Here is a tiny trained network, its code and every weight. The questions are about switching its units off for an input and a class, where a switched-off unit gives its printed mean instead of its output.

import numpy as np


def w(rows, s, z=0):
    codes = np.array(rows[::2]) - 128.0
    scale = np.full(codes.shape[1], s)
    scale[-1] = z or s
    return codes * scale


def norm(h):
    return h / np.sqrt((h * h).mean(-1, keepdims=True) + 1e-5)


def f(y):
    return np.maximum(y, 0)


def log_softmax(a):
    a = a - a.max(-1, keepdims=True)
    return a - np.log(np.exp(a).sum(-1, keepdims=True))


def net(x, mask):
    res = np.array(x, float).reshape(1, 8) / 4 @ E
    u = 0
    for l in range(3):
        y = f(norm(res) @ A[l][:, :-1].T + A[l][:, -1])
        res = res + np.where(mask[u : u + 4], y, B[l][:, -1]) @ B[l][:, :-1]
        u += 4
    return log_softmax(norm(res)[-1] @ U[:, :-1].T + U[:, -1])


A, B = {}, {}
E = w([
[144,96,174,68,160,95,4,113,94],'x0',
[160,159,68,122,97,136,161,152,119],'x1',
[150,90,104,142,81,133,134,167,167],'x2',
[112,225,186,46,97,80,164,232,240],'x3',
[93,191,188,144,201,181,151,85,193],'x4',
[25,63,168,114,80,161,150,45,139],'x5',
[102,169,84,33,197,135,161,150,95],'x6',
[197,97,193,96,140,160,102,150,198],'x7',
],0.0027)
A[0] = w([
[238,190,159,232,195,150,128,174,21,46],'0.n0',
[134,148,81,3,253,179,172,49,77,116],'0.n1',
[112,99,198,8,97,21,28,160,98,45],'0.n2',
[211,92,177,244,131,58,78,133,226,4],'0.n3',
],0.0027,0.0017)
B[0] = w([
[190,131,165,107,143,85,2,179,152,205],'0.n0',
[110,166,174,119,143,136,120,106,34,252],'0.n1',
[106,195,103,122,66,55,59,154,95,227],'0.n2',
[144,160,119,105,175,133,148,83,69,206],'0.n3',
],0.0052,0.0021)
A[1] = w([
[209,130,61,107,114,131,179,194,140,186],'1.n0',
[96,172,190,115,135,157,156,107,253,248],'1.n1',
[61,122,107,115,44,132,179,113,118,15],'1.n2',
[94,42,158,74,92,138,94,117,131,95],'1.n3',
],0.0058,0.0013)
B[1] = w([
[2,130,123,86,26,129,139,110,222,210],'1.n0',
[212,40,114,27,160,163,190,193,204,254],'1.n1',
[143,187,153,152,175,78,134,102,14,190],'1.n2',
[210,158,72,192,124,159,72,124,201,190],'1.n3',
],0.0045,0.004)
A[2] = w([
[132,109,156,118,99,219,195,87,152,8],'2.n0',
[182,105,94,76,224,179,103,71,79,193],'2.n1',
[192,46,114,169,60,126,93,99,160,37],'2.n2',
[89,253,147,105,164,132,193,204,132,77],'2.n3',
],0.0045,0.0017)
B[2] = w([
[199,154,128,110,222,12,1,214,119,171],'2.n0',
[199,118,182,178,196,126,200,196,146,253],'2.n1',
[122,68,99,241,173,175,36,87,151,198],'2.n2',
[219,1,200,189,178,202,64,38,130,204],'2.n3',
],0.004,0.0038)
U = w([
[225,84,173,149,254,167,112,137,110,188],'0',
[137,118,165,31,87,150,202,183,254,161],'1',
[147,201,143,51,86,60,26,180,90,129],'2',
[122,89,77,235,36,137,53,97,147,141],'3',
[61,145,123,184,118,128,253,65,35,136],'4',
[57,141,54,109,85,143,167,156,104,55],'5',
[73,159,193,97,140,166,145,125,84,2],'6',
],0.0087,0.0048)

Each question gives the input, the list of numbers given to net, and the class t.
The units are the neurons (one row each of A and B). Each row of codes is followed by its name. A weight is (code - 128) times the scale printed after its matrix; where a second scale follows, it is the last column's (A, B and U).
mask holds one flag per neuron, layer by layer. A switched-off neuron (its flag False) gives its mean, the last column of its row in B, instead of its output. The means were averaged over made-up inputs and are rounded, as every weight is.
A unit's drop is (log p(t) with every unit on - log p(t) with that unit switched off) / (log p(t) with every unit on - log p(t) with every unit switched off).
The circuit of an input: a set's keep is (log p(t) with only the set's units on - log p(t) with every unit switched off) / (log p(t) with every unit on - log p(t) with every unit switched off). Starting from all 12 units, units are removed one at a time, each time the one whose removal leaves the highest keep (on an exact tie, the one counted first), for as long as the keep stays at least 0.8.
circuit, biggest first: the units of the circuit, biggest drop first
top k neurons: the k neurons with the biggest drops, biggest first
top k neurons in layer l: the k neurons of layer l with the biggest drops, biggest first
input [1,-1,7,7,-6,8,-7,3], class 3: top neuron => 2.n2
input [8,-1,-8,0,1,-7,-6,3], class 2: circuit, biggest first => 0.n2; 2.n3
input [-1,-2,7,6,-2,4,-7,-3], class 0: circuit, biggest first => 1.n0; 1.n2
input [-7,1,1,-7,2,-4,-1,7], class 3: top 3 neurons in layer 1 => 1.n0; 1.n1; 1.n2
input [-7,-5,6,-3,1,-2,-2,0], class 3: circuit, biggest first => 1.n1; 2.n1
input [7,7,8,1,-5,1,3,-5], class 5: circuit, biggest first => 1.n0; 0.n0
input [-7,7,-3,-4,0,-8,-1,1], class 3: circuit, biggest first => 1.n0; 1.n1
input [1,6,6,4,3,1,8,-6], class 0: top 3 neurons => 2.n3; 0.n1; 1.n2
input [1,3,5,2,-6,-4,7,-3], class 5: circuit, biggest first => 1.n0; 1.n1; 0.n0
input [1,4,8,0,-5,-3,-3,6], class 3: top 3 neurons => 1.n1; 2.n2; 2.n1
input [7,-8,-5,-1,0,-3,6,4], class 2: top 2 neurons => 0.n2; 1.n1
input [4,4,1,-7,-6,-8,-4,6], class 3: top 4 neurons => 1.n0; 1.n1; 2.n2; 0.n1
input [-8,0,8,1,6,-1,8,-8], class 0: top 3 neurons => 2.n3; 0.n2; 1.n1
input [-2,-6,-4,3,-8,-1,-3,7], class 2: circuit, biggest first => 0.n2
input [5,-7,5,1,-2,-2,-7,3], class 3: circuit, biggest first => 1.n1; 2.n2; 2.n1
input [0,5,5,-1,-5,1,3,2], class 3: top 2 neurons in layer 1 => 1.n1; 1.n3
input [5,6,-2,-3,-1,-7,3,4], class 2: top 2 neurons in layer 1 => 1.n1; 1.n0
input [-2,2,1,5,0,-8,2,-5], class 1: top 3 neurons => 1.n0; 2.n3; 0.n2
input [-5,-8,-1,0,-7,-1,-4,-8], class 4: top 2 neurons in layer 0 => 0.n0; 0.n2
input [4,7,-3,-5,-8,-3,-5,6], class 3: top 2 neurons in layer 1 => 1.n1; 1.n0
